What each symbol does to the elements:
* | * @ ! +
rifu | veve roki kupi soge
vavu | peti lefo zumo milu
lasu | vavu peti lufe zumo
davi | give mopi lala boku
nebo | sutu kapo tora kode
retu | mupi nage lapa numi
futi | zalo mibu give mopi
tora | kode fiko fufu tuvo
pefu | davi give lena lala
rasa | paba lapa femo tuvi
mega | zene nabu veve roki
guga | bulu bola zalo mibu
geni | zime vamu notu mezo
nage | dafu vuki vafi tida
dadi | lufe zumo buso labo
lovi | fibi rose sutu kapo
kiba | kupi soge tebo gura
fudu | lapu femo lefo safu
buso | labo figo pipo zoda
mivu | kiba kupi feno tebo
femo | tuvi rulo tiru vezi
tebo | gura bula dofe guva
tuvo | lovi fibi nebo sutu
gura | bula mega guva rifu
lafi | zisu pipo zime vamu
fufu | tuvo lovi vete nebo
lapa | numi vafi rulo kezu
roki | momu noza numo feta
guva | rifu veve kiba kupi
lala | boku vime vuki gida
mezo | zoga gipu giga lafi
ralu | giga lafi momo geni
veve | roki momu soge numo
refo | mozu feno bulu bola
kupi | soge numo gura bula
tiru | vezi pima zuro rasa
gida | futi zalo davi give
zene | nabu vete roki momu
figo | veda midu lasu vavu
safu | tiru vezi pufe zuro
zime | vamu guni mezo zoga
nide | role lena mupi nage
lefo | safu tiru seze pufe
midu | fudu lapu peti lefo
nabu | vete nebo momu noza
zuro | rasa paba lapu femo
kezu | nide role retu mupi
vafi | tida pefu nide role
noza | tora kode zubi fufu
vuki | gida futi pefu davi
gumi | refo mozu guga bulu
lena | lala boku dafu vuki
numo | feta zubi mega zene
mupi | nage dafu numi vafi
role | lena lala nage dafu
raso | sami mivu refo mozu
toti | ralu giga ruso momo
guni | dadi lufe gipu buso
vete | nebo sutu noza tora
tida | pefu davi role lena
kapo | toti ralu fiko ruso
mozu | feno tebo bola tegu
zalo | mibu raso mopi gumi
ruso | momo geni fibi rose
sami | mivu kiba mozu feno
momu | noza tora feta zubi
bola | tegu dofe raso sami
rulo | kezu nide pima retu
soge | numo feta bula mega
fibi | rose notu kapo toti
dofe | guva rifu mivu kiba
vezi | pima retu rasa paba
mopi | gumi refo vime guga
vime | guga bulu futi zalo
mibu | raso sami gumi refo
fiko | ruso momo lovi fibi
tegu | dofe guva sami mivu
zoga | gipu buso lafi zisu
veda | midu fudu vavu peti
seze | pufe zuro midu fudu
pipo | zoda lasu guni dadi
numi | vafi tida kezu nide
gipu | buso labo zisu pipo
zisu | pipo zoda vamu guni
kode | fiko ruso tuvo lovi
tuvi | rulo kezu vezi pima
sutu | kapo toti kode fiko
giga | lafi zisu geni zime
pufe | zuro rasa fudu lapu
peti | lefo safu milu seze
pima | retu mupi paba lapa
milu | seze pufe veda midu
give | mopi gumi boku vime
boku | vime guga gida futi
labo | figo veda zoda lasu
zoda | lasu vavu dadi lufe
dafu | vuki gida tida pefu
lufe | zumo milu labo figo
bulu | bola tegu mibu raso
feno | tebo gura tegu dofe
lapu | femo tuvi safu tiru
bula | mega zene rifu veve
notu | mezo zoga ralu giga
vamu | guni dadi zoga gipu
rose | notu mezo toti ralu
zumo | milu seze figo veda
paba | lapa numi tuvi rulo
zubi | fufu tuvo nabu vete
momo | geni zime rose notu
feta | zubi fufu zene nabu

The rows follow the links: the fewer symbols apart two elements are, the more alike their rows tend to be.

Each row is also shifted at random along 8 hidden directions that mean nothing.

Each row, then its element:
[   7   10   -1  -18   12   33  -59    1  -76    7  -21    4   13   42  -22   17  -38   32   34   17    7  -12   43   53   53  -14    5   30   -9  -18   -1  -12  -57   14   10   -7   -8   49  -23   21    5   33    1   11]: guni
[  38  -12   20  -20   -7  -20    3   24  -42    4   -9    6    6   27   33   20    5   14   55  -30   14  -18   79    7  -29    0   12   40  -23  -14  -10   26   25  -23  -40   24    2  -36   15   26   -2    2  -48  -11]: mupi
[  11   24   11   -9   41  -45  -59   61  -20    7   43   20  -15  -20   31   -4   -8   -3   17   50    2  -12   46   36   -8   -9   52   20  -19  -44  -13   11   44  -28  -36    7    4   19   -5   45   16   15   19   -8]: safu
[-121   -2   31   22    4    4   16  -27    3  -24  -20  -22  -16    8  -61   12   -2  -22  -94  -22  -25   49  -54  -22   -8   39   14  -19   17   15   -9   17  -11   26   13   -1   17   39   23   18   -4   11   46  -22]: mivu
[  21   -3   16   38   -7    9  -13  -18   48  -28   52    3  -13    4    9   12  -21  -19   -1   12  -27   12  -72  -15   41    8   -3  -34   24   29   -5  -17  -15   34   34   -3   -9   39  -15  -27    0   -7   10   12]: tora
[   6   -8   13    9   20   -2   17    4  -17    6   11  -11   -8   -8  -26  -11   16    6  -55  -20  -13   15   10  -39  -26   20   19    8   13   11   -6   27    8  -20  -17    3   34   -2   35   11   24    1   12  -22]: davi
[ -19    7   26    6   -5  -25   49   -1   46  -17  -37   11   19   13  133  -19   14   11   54  -14   -6   -7   21   -7   -4   -1  -52  -14  -29  -14   22    6   64   13    4   13  -19  -61    3   -3  -28  -71  -86  -17]: gumi
[  -9  -28   -9   14  -21   27   33  -40   31   -7  -13   -4   16   13   38  -16   -2   -2   22  -18  -19    6  -31   -2   26   -5  -67  -21   14   10   -9  -23    2   31   46   -9  -20  -15   -3  -42  -14  -27  -70    6]: zene
[-105  -23    6    0  -47   11   13  -15  -21   -6    4    6  -10   26   32    0    2   21    5  -19   13    5   45  -19    6   -2   22    6   37   12  -13  -23  -15   -2   19   -5   -3  -11   -4  -21  -10  -18  -12   18]: fiko
[  41   26   19  -15  -18  -36   14  -30   33   12  -43   34   20    3   77   28  -31   10  -49  -37   25  -22   14   -3   -1  -12   -7  -23    6   49   10  -21   36   -5   -1   31  -19  -23    0   25  -28  -47    2   36]: zoda
[  73   20   37   34   24  -34  -49  -11    8  -36   49   -3   17   -4   28    5  -42  -39  -18   55  -46   25  -17   43    4   24   32  -10   -2   -3   -8  -15   38   34   -4   -3  -22   25  -29   34  -24   21   26   -2]: nabu
[ -48  -50  -18  -16  -62  -24   54  -65    8   15   18    1   22  -38  -43   22  -13  -55  -89  -65    6   36    9  -17  -89   12   -5    8   59   79  -50  -26   42  -26  -16   14   -5  -82   24    2  -27   29   -8   34]: kapo
[  24    8    3    3   10   -9  -27  -22  -29  -16   -9  -17   36    2  -14   -1  -28  -32    5   42  -26   24   12   66  -14   15   -2   15  -19  -22   -3  -17   13   30   -5  -15  -29   -9  -29   29  -34   41    5   -4]: momu
[ -29   22    2  -17  -11   -8   -9    2    7    8  -15   27    3    6   45   14  -20   23   10   -3   26  -21   19    4   24  -22    0   -5    3   17   15  -16   -4   -6    6   12  -10   -1  -12    8   -6  -24    4   23]: dadi
[  -6  -57   35   14  -27   13   -7  -60  -21   -6   -2    5   -4   52    3   39  -40  -12  -67  -74  -23   23   -4    0   28   16   -9   -9   57   41  -76  -20    0   28   41   20  -11   49   23   -1   -8    2  -50   25]: fibi
[ -27   15   -8  -22    8   31   26  -40  -41   -3 -127  -39   45   28  -76    7   -1   -2  -10  -10    1   17   -7   46  -15   17  -54   16  -53  -26   35   15  -36   38    0   -9  -16  -17   -7   27  -38   31    4  -25]: refo
[ -86  -34    0   -8  -17    8   47   12   23   11    0    8  -29    0    0    5   32    8    7  -62   14   -2  -11  -53  -11   -4  -27   -1   13   16  -19   26    6  -23    0   18   23  -15   42  -25   25  -24  -48  -10]: role
[  44   36    1   11   32   10  -24   54   22   -1   47   14  -29   -9   13   -7   11   35   53   33    7  -29  -25  -35   46  -16   17   -9  -16   -5   42   22  -34  -14   -7    0   27   38   -6  -13   44  -19   30  -12]: pima
[-114  -23    2  -16   18   19    4   11   32    5  -13   19  -23    5  -32   31   -9  -20   29  -49   -4    5  -80   11   40  -16  -85  -10  -15   -2  -35   26   -3   15   20   26    5   45   33    2   26    8  -71  -12]: lapa
[   3    4   14   -9   36    2  -25    8  -12   18  -21   18   -7   15   10   10  -20   16  -29  -21   -3   -9   -3   13   36   -9  -20   -3   -3   -4  -23   11    5   -1   10   17    8   48   21   26   22   -9  -25   -2]: zuro
[-101   -3  -10   -1   12   -2   46    1   31    4    2   -6    1  -38  -18  -25   21  -16  -24  -10  -11   24  -34  -26  -30    7  -40   -7   -2    8    7   18   24  -11   -6   -2   21  -35   28   -1   12   -5  -19  -28]: vime
[ -83    6  -23    2   -5  -41  -18   20   40    3   78   17  -15  -69    6  -19    0  -42  -28   49    0   15  -18    5  -33   -9   36  -12   29    5  -17  -28   45  -24  -10  -12   -3  -17  -12    0    1   14   42   17]: notu
[  -3   11   18   21  -11    0  -19  -17  -24  -21   41   -9    3    3  -25   11  -24   -3  -35   24  -15   23    7   -9   -3   23   54    4   28   30    8  -14  -24    8   -3  -11    7   13  -16   11   -5   23   63    6]: nebo
[ -29   15   32    7  -16  -53    3  -22   10  -24    8   12   32   -6   91    0  -29  -23  -16   18  -15   21   45   29  -36   15   17    0    5   11    0  -23   71   11  -14    7  -28  -52  -17   38  -47  -15  -11    7]: noza
[  20    8  -20    2   22   -7  -36   43   48    8   39   16  -44  -27  -28    7   11  -17   15   23   12  -23  -70    2   29  -22    9  -24   -7  -19  -11    5   -7   -7    7    4    1   59   -4  -17   29    5   33   12]: peti
[  30   25   19  -11   -5   11  -23  -19  -75   14  -45   12   28   48   80  -10  -28   75  -23    5   17  -21  116    7   33   -7   37   19   18    6   20  -28  -23   -6   11   -6   -3    1  -17   23  -10  -36    6   18]: lafi
[ -42    2    7  -27    3   -8   22    3  -29   25  -18   21   15    0   29    6   -9   27  -10  -42   17   -8   59  -15  -18   -9  -16   24    3   26    0   14   17  -34  -23   21   20  -38   30   30   11  -13  -38   -5]: tuvi

Start here and follow the symbols in turn, left to right. Where do you end up?
Answer with the element's name.
[  69   15  -13  -21   17    8  -16   26  -29   28  -28    9    6   10   26  -11    7   42   27    7   24  -37   53    8   13  -22    3   18  -20  -24   16    4   -9  -22  -10    1    5   -1   -3    6   14  -15  -10    2]
* @ + ! * + @ +: vuki
[ -77    2  -21  -22    2   27   -6   31   10   21  -43   16  -35   18   11   -6   23   39   33  -12   36  -35  -10   -4   54  -35  -21  -12   -9  -33    2    0  -33   -7   30   -1    2   45    3  -26   21  -34  -14    9]
+ * @ + @ @ @ @: mopi
[  15   30  -20  -17   -9  -40   -2   38   24   18   33   19  -17  -49    7   -3   19   -1  -11   24   39  -24   23  -22  -44  -17   60    0    2   10   24   -4   20  -50  -39    5   10  -34   -7    7    7   -5   71   19]
* ! * + @ * + + + *: vafi
[  33  -13   -9  -10   -3   -3  -35   13    8    6   43   17  -18   -9  -40   37  -21  -26   19   -9    6  -11  -34   16   11  -15    2    3    6   14  -32   -1   -8   -6   -5   16   -5   33    0    0   16   34    1   21]
* ! ! ! + * * + * !: safu
[ -19    6   -2   -9    2  -11   27   19   27   18   34   25   -4  -31   23   -1    5   15    0  -25   13  -12    1  -49  -13  -14  -14    1   12   42   14   14   15  -40  -21   19   29  -35   27    1   30  -21  -15   -3]
* ! @ @ @ @ ! @ +: mozu
[  32  -16   36   24  -13  -13   32  -32   28  -27   -9  -10    7   19   23   18   -4  -23  -19  -38  -25   19  -28  -16  -13   27  -18  -17    0   22  -11   12   29   27    5   16   -9  -11   15    0  -21  -16  -29   -9]
+ + * ! + * ! * @ !: feta
[ -17  -34  -62  -31  -58   -1   40  -25   20   22  -22   -3   20  -33  -13  -11   23  -33   32   -9   32   -9   13   23  -54  -24  -33    7    5   -1  -12  -36   19  -17    1   -9  -33  -82  -19  -38  -34   14  -28   34]
! @ @ + * + @ * *: lefo
[ -55   28  -35  -35  -11   24   -3   -8  -33   23  -59    7   24    3    3  -13   -9   39   17   18   36  -22   45   27   16  -28  -15   14  -11   -6   39  -28  -39   -6    9  -15   -9  -21  -26    5  -13   -4   16   17]
@ + + * @ ! ! ! *: fudu
[  56  -44    3   53   -3   44  -12    8    9  -23   99  -16  -31   17   -2  -25   15    9   50   18  -42    9  -34  -44   50   11    9  -11   40   -3  -23   -3  -39   17   39  -24   16   47   -1  -70   37   -3  -29  -10]
! * + + ! * +: noza
[ -50   -6    7  -15  -18    2  -10  -37  -44  -13  -54  -10   39   30    3   16  -30  -16   14    0   -7   19   38   66   -7    7  -21   21  -15  -16  -10  -20    4   33    7   -4  -37  -19  -21   29  -47   27  -28    6]
! ! ! * ! @ + ! *: fibi
[   0  -29   27   27  -23    4   48  -43   33  -14  -24  -10   -5   25   37   -4   12    0  -55  -49  -18   18  -23  -44    1   24  -14  -32   29   26  -17   -1   16   21   30    4   -2   -2   22  -26  -14  -47  -28    0]
+ @ ! ! @ * @: kode
[ -57   12   -5   -5  -15   -8    1   -2   -2   14   12   22    2  -11   71  -25   -4   33  -21   14   18   -9   50  -17    9  -16   21   -4   33   17   10  -32    9  -22   11   -8    4  -21   -8   -5    0  -39    8   21]
@ + + + + ! * !: figo
[ -61   -5   14   23  -12   14   19    0   -6  -21    0  -21  -19   17   -1  -18   27   15  -15    6   -7   16    4  -36    0   21   33   -7   13  -12   12    6  -20   10   11  -18   13    8    1  -21   -1  -16   26  -16]
* @ * * ! + @ @ @: geni
